Below are the code and all the weights of a small trained network. Each question names an input and a target symbol and asks about switching units off, where a switched-off unit gives its printed mean instead of its output.

import numpy as np


def w(rows, s, z=0):
    codes = np.array(rows[::2]) - 128.0
    scale = np.full(codes.shape[1], s)
    scale[-1] = z or s
    return codes * scale


def norm(h):
    return h / np.sqrt((h * h).mean(-1, keepdims=True) + 1e-5)


def f(y):
    return y / 2 * (1 + np.tanh(0.7978845608 * (y + 0.044715 * y**3)))


def softmax(a):
    e = np.exp(a - a.max(-1, keepdims=True))
    return e / e.sum(-1, keepdims=True)


def log_softmax(a):
    a = a - a.max(-1, keepdims=True)
    return a - np.log(np.exp(a).sum(-1, keepdims=True))


def net(x, mask):
    ids = ['βγδηλξπστψω'.index(c) for c in x.split()]
    T = len(ids)
    res = E[ids] + P[:T]
    r = norm(res)
    for j in range(3):
        rows = slice(4 * j, 4 * j + 4)
        q, k, v = (r @ M[0][rows].T for M in (Q, K, V))
        z = softmax(np.where(np.tri(T) > 0, q @ k.T / 4**0.5, -1e9)) @ v
        o = O[0][rows]
        res = res + np.where(mask[j], z, o[:, -1]) @ o[:, :-1]
    y = f(norm(res) @ A[0][:, :-1].T + A[0][:, -1])
    res = res + np.where(mask[3:27], y, B[0][:, -1]) @ B[0][:, :-1]
    return log_softmax(norm(res)[-1] @ U[:, :-1].T + U[:, -1])


Q, K, V, O, A, B = {}, {}, {}, {}, {}, {}
E = w([
[107,74,64,143,93,144,141,103,6],'β',
[115,84,125,33,111,148,100,127,118],'γ',
[123,156,113,42,96,83,92,106,111],'δ',
[114,111,195,134,137,159,186,68,155],'η',
[151,132,103,94,209,163,159,110,153],'λ',
[90,77,137,65,101,166,107,97,143],'ξ',
[94,71,98,86,117,66,143,108,163],'π',
[114,125,175,120,151,152,191,67,159],'σ',
[122,132,152,99,171,155,182,75,159],'τ',
[79,82,156,101,85,184,118,95,154],'ψ',
[96,182,96,88,152,156,168,184,141],'ω',
],0.013)
P = w([
[12,134,203,142,203,128,30,112,127],'0',
[20,131,168,101,198,147,85,102,113],'1',
[38,103,160,51,191,133,129,127,109],'2',
[60,95,151,32,183,131,151,128,113],'3',
[73,104,135,32,167,142,162,127,129],'4',
[90,109,120,31,151,143,172,127,141],'5',
[105,115,110,34,133,147,182,125,151],'6',
[123,118,99,38,118,156,185,122,163],'7',
[138,127,86,46,97,161,193,113,173],'8',
[158,135,78,54,79,161,195,107,182],'9',
[177,140,72,62,53,169,200,97,195],'10',
[203,147,63,72,29,171,204,91,213],'11',
[229,145,57,88,2,182,206,93,230],'12',
],0.0067)
Q[0] = w([
[55,56,244,163,154,169,200,34,212],'head 0',
[183,154,67,119,139,64,135,129,252],'head 0',
[161,174,98,194,209,90,188,121,137],'head 0',
[143,135,184,207,44,137,100,90,162],'head 0',
[134,62,117,141,158,133,166,143,162],'head 1',
[144,184,162,132,172,156,204,166,139],'head 1',
[146,141,111,75,164,213,151,91,142],'head 1',
[176,119,161,138,166,110,107,92,111],'head 1',
[142,171,147,155,158,159,100,133,126],'head 2',
[103,127,132,139,95,113,127,157,118],'head 2',
[120,102,126,80,89,152,95,104,110],'head 2',
[135,91,92,138,144,107,124,124,117],'head 2',
],0.036)
K[0] = w([
[84,16,254,162,131,146,186,26,213],'head 0',
[168,130,99,45,161,60,171,167,229],'head 0',
[162,215,127,203,218,86,209,110,147],'head 0',
[113,127,144,169,42,157,130,54,166],'head 0',
[103,93,86,156,111,125,154,153,163],'head 1',
[184,136,124,83,91,154,152,107,202],'head 1',
[170,136,79,116,46,147,154,144,114],'head 1',
[83,155,140,96,121,136,114,175,151],'head 1',
[75,116,141,133,178,92,113,123,135],'head 2',
[121,145,141,112,112,125,134,154,153],'head 2',
[165,123,97,142,96,119,173,126,176],'head 2',
[155,132,145,92,119,138,109,115,156],'head 2',
],0.034)
V[0] = w([
[210,136,232,123,134,106,211,157,139],'head 0',
[33,159,192,126,59,126,100,120,198],'head 0',
[44,154,181,171,152,43,172,133,10],'head 0',
[112,96,167,123,250,137,63,126,112],'head 0',
[106,136,164,63,62,128,104,116,238],'head 1',
[37,153,170,146,134,11,109,88,80],'head 1',
[166,89,186,76,193,209,25,134,108],'head 1',
[239,120,114,100,63,117,146,76,90],'head 1',
[167,139,102,164,202,226,157,198,160],'head 2',
[75,159,191,97,88,71,220,110,221],'head 2',
[59,136,66,214,82,95,197,182,75],'head 2',
[226,106,67,100,46,181,193,72,133],'head 2',
],0.019)
O[0] = w([
[127,109,129,99,160,115,102,175,189,72],'head 0',
[25,91,131,135,78,158,87,121,172,180],'head 0',
[112,199,101,20,89,177,167,110,140,63],'head 0',
[162,116,51,178,114,190,133,93,166,181],'head 0',
[188,248,122,75,194,121,113,117,175,249],'head 1',
[117,170,97,136,67,17,132,158,88,98],'head 1',
[106,111,138,123,208,103,157,35,88,157],'head 1',
[92,99,63,141,154,118,196,164,167,81],'head 1',
[68,106,83,33,104,169,111,182,88,157],'head 2',
[115,162,94,218,127,169,68,141,33,218],'head 2',
[252,88,106,117,123,136,124,114,136,66],'head 2',
[114,156,72,99,59,123,135,19,94,117],'head 2',
],0.015,0.014)
A[0] = w([
[116,143,132,151,168,149,137,100,91,174],'neuron 0',
[135,176,101,132,100,208,156,103,159,79],'neuron 1',
[162,10,147,72,71,127,129,136,153,115],'neuron 2',
[99,98,115,189,126,132,173,129,102,66],'neuron 3',
[152,143,167,163,111,151,116,140,118,156],'neuron 4',
[109,150,176,124,186,80,87,153,105,26],'neuron 5',
[153,143,115,69,120,104,128,118,192,58],'neuron 6',
[183,160,109,87,64,66,141,115,152,119],'neuron 7',
[107,74,122,140,126,76,229,101,181,1],'neuron 8',
[211,58,145,142,6,135,125,173,133,71],'neuron 9',
[209,86,127,210,155,113,155,123,118,122],'neuron 10',
[182,123,140,180,151,120,121,125,169,95],'neuron 11',
[156,115,118,104,200,178,158,237,178,57],'neuron 12',
[204,85,71,65,161,173,152,192,155,14],'neuron 13',
[108,87,148,92,90,139,174,84,107,63],'neuron 14',
[100,80,111,102,104,103,158,172,119,113],'neuron 15',
[151,104,82,113,77,49,139,172,157,69],'neuron 16',
[76,102,150,142,147,104,57,127,112,94],'neuron 17',
[153,156,127,107,154,146,97,134,81,170],'neuron 18',
[115,112,95,96,124,192,150,149,177,74],'neuron 19',
[96,165,108,136,103,93,126,169,130,128],'neuron 20',
[113,176,81,166,121,116,134,181,209,153],'neuron 21',
[111,96,107,173,147,128,124,168,149,144],'neuron 22',
[118,119,62,162,104,173,135,92,178,179],'neuron 23',
],0.022,0.0067)
B[0] = w([
[144,121,114,109,84,90,102,168,111,245],'neuron 0',
[134,103,140,72,119,111,176,97,103,194],'neuron 1',
[103,103,154,41,183,197,112,167,16,168],'neuron 2',
[182,116,125,150,134,164,115,173,198,161],'neuron 3',
[105,103,78,88,160,89,144,121,126,180],'neuron 4',
[99,64,147,81,133,220,144,175,162,200],'neuron 5',
[137,127,194,182,84,195,135,175,187,158],'neuron 6',
[153,131,44,175,84,71,128,107,61,166],'neuron 7',
[48,105,87,166,171,81,232,84,83,158],'neuron 8',
[254,124,152,74,53,22,106,128,111,156],'neuron 9',
[45,163,159,61,104,155,138,161,163,180],'neuron 10',
[155,87,156,96,132,187,161,137,97,170],'neuron 11',
[177,159,68,165,45,33,139,26,58,230],'neuron 12',
[74,134,80,182,212,121,18,202,132,199],'neuron 13',
[112,164,199,123,187,112,134,109,195,149],'neuron 14',
[140,126,151,123,167,159,97,83,119,146],'neuron 15',
[34,166,181,111,101,113,139,130,183,142],'neuron 16',
[148,143,146,68,162,182,198,153,158,217],'neuron 17',
[108,133,179,167,135,111,152,117,158,254],'neuron 18',
[105,112,180,155,168,129,102,179,145,175],'neuron 19',
[182,106,132,125,158,121,132,85,118,187],'neuron 20',
[82,111,176,88,126,184,137,154,149,191],'neuron 21',
[111,179,142,146,145,104,107,89,107,149],'neuron 22',
[127,150,124,83,98,91,157,83,89,196],'neuron 23',
],0.038,0.013)
U = w([
[142,183,178,68,102,82,233,101,42,32],'β',
[128,91,133,176,195,100,178,82,173,94],'γ',
[50,110,95,179,100,86,198,167,193,89],'δ',
[112,106,107,166,110,166,130,157,101,73],'η',
[46,102,169,98,161,196,95,150,173,215],'λ',
[170,125,138,171,161,117,157,102,193,128],'ξ',
[135,147,123,115,23,82,92,199,218,115],'π',
[107,138,50,155,146,102,55,115,100,254],'σ',
[110,101,119,176,132,185,136,134,83,67],'τ',
[187,150,151,172,133,143,125,105,187,127],'ψ',
[215,94,175,64,116,148,2,122,112,73],'ω',
],0.0081,0.0071)

Each question gives the input, a string of symbols that net reads in full, and the target symbol t.
The units are the heads (4 rows each of Q, K, V and O) and the neurons (one row each of A and B). Each row of codes is followed by its name. A weight is (code - 128) times the scale printed after its matrix; where a second scale follows, it is the last column's (O, A, B and U).
mask holds one flag per unit, heads first, then neurons. A switched-off unit (its flag False) gives its mean, the last column of its rows in O or B, instead of its output. The means were averaged over made-up inputs and are rounded, as every weight is.
A unit's drop is (log p(t) with every unit on - log p(t) with that unit switched off) / (log p(t) with every unit on - log p(t) with every unit switched off).
The circuit of an input: a set's keep is (log p(t) with only the set's units on - log p(t) with every unit switched off) / (log p(t) with every unit on - log p(t) with every unit switched off). Starting from the 12 units with the biggest drops (on a tie, the unit counted first), units are removed one at a time, each time the one whose removal leaves the highest keep (on an exact tie, the one counted first), for as long as the keep stays at least 0.8.
circuit, biggest first: the units of the circuit, biggest drop first
unit that matters most: the unit with the biggest drop
k most important neurons: the k neurons with the biggest drops, biggest first
heads that matter: for each layer, one digit per head in row order, 1 if its drop is at least 0.15 and else 0, layers parted by /
input ω ω ω ω ψ δ, target λ: unit that matters most => neuron 12
input π ω ω ω ω η π β ξ ψ τ π η, target π: 3 most important neurons => neuron 6; neuron 7; neuron 13
input β γ λ γ ψ λ ψ ω, target ψ: circuit, biggest first => head 2; neuron 6
input β λ δ τ, target δ: heads that matter => 011
input ω ω η σ ω π τ δ δ β λ σ, target λ: heads that matter => 111
input δ π γ π λ ω π π, target σ: heads that matter => 011
input π τ γ ω ω ξ ω, target σ: circuit, biggest first => head 2; neuron 17; head 0; neuron 13
input δ ω ω γ ω ξ ω ω λ ω β ω ψ, target ω: heads that matter => 111
input λ ξ ω ξ β π σ, target π: circuit, biggest first => head 1; head 0
input δ ω γ ω δ π τ ω λ η δ β, target δ: heads that matter => 111
input γ δ ω δ δ, target σ: heads that matter => 110
input ω σ π δ ψ δ ψ ω τ λ λ δ, target σ: heads that matter => 011
input λ ξ ω λ π β ω ω τ, target ω: heads that matter => 011
input τ τ π, target λ: heads that matter => 011
input γ β ξ ξ ω ξ, target ω: unit that matters most => head 1
input ω λ τ ω λ λ δ ω γ λ ω ω ψ, target λ: heads that matter => 101
input λ ω ψ λ ω ω ξ ω λ, target σ: heads that matter => 101
input ξ ω ω π ω β λ ω γ λ, target γ: 2 most important neurons => neuron 8; neuron 13
input ξ ω ω ξ γ π λ ω ψ β ω ω λ, target ω: 3 most important neurons => neuron 13; neuron 9; neuron 6
input β δ ω ξ π β ω π π π, target π: unit that matters most => head 2
input ω σ δ, target λ: 2 most important neurons => neuron 12; neuron 5
input ω δ ψ γ γ τ ω ω π, target λ: circuit, biggest first => neuron 21; head 1
input τ ω η ω β ω λ ω ψ ω, target ψ: circuit, biggest first => neuron 6; head 2
input ξ ω δ λ γ π π λ ξ λ, target σ: heads that matter => 110
input η γ ω ω λ, target λ: 2 most important neurons => neuron 10; neuron 5
input ω λ ω β δ τ ω ψ λ ω, target λ: 2 most important neurons => neuron 13; neuron 10
input σ λ ω λ ω π ω π τ ω η, target λ: circuit, biggest first => neuron 12
input ψ γ ω ω γ π σ, target λ: heads that matter => 101
input β λ ω η ω γ λ λ π ω δ, target ω: heads that matter => 011
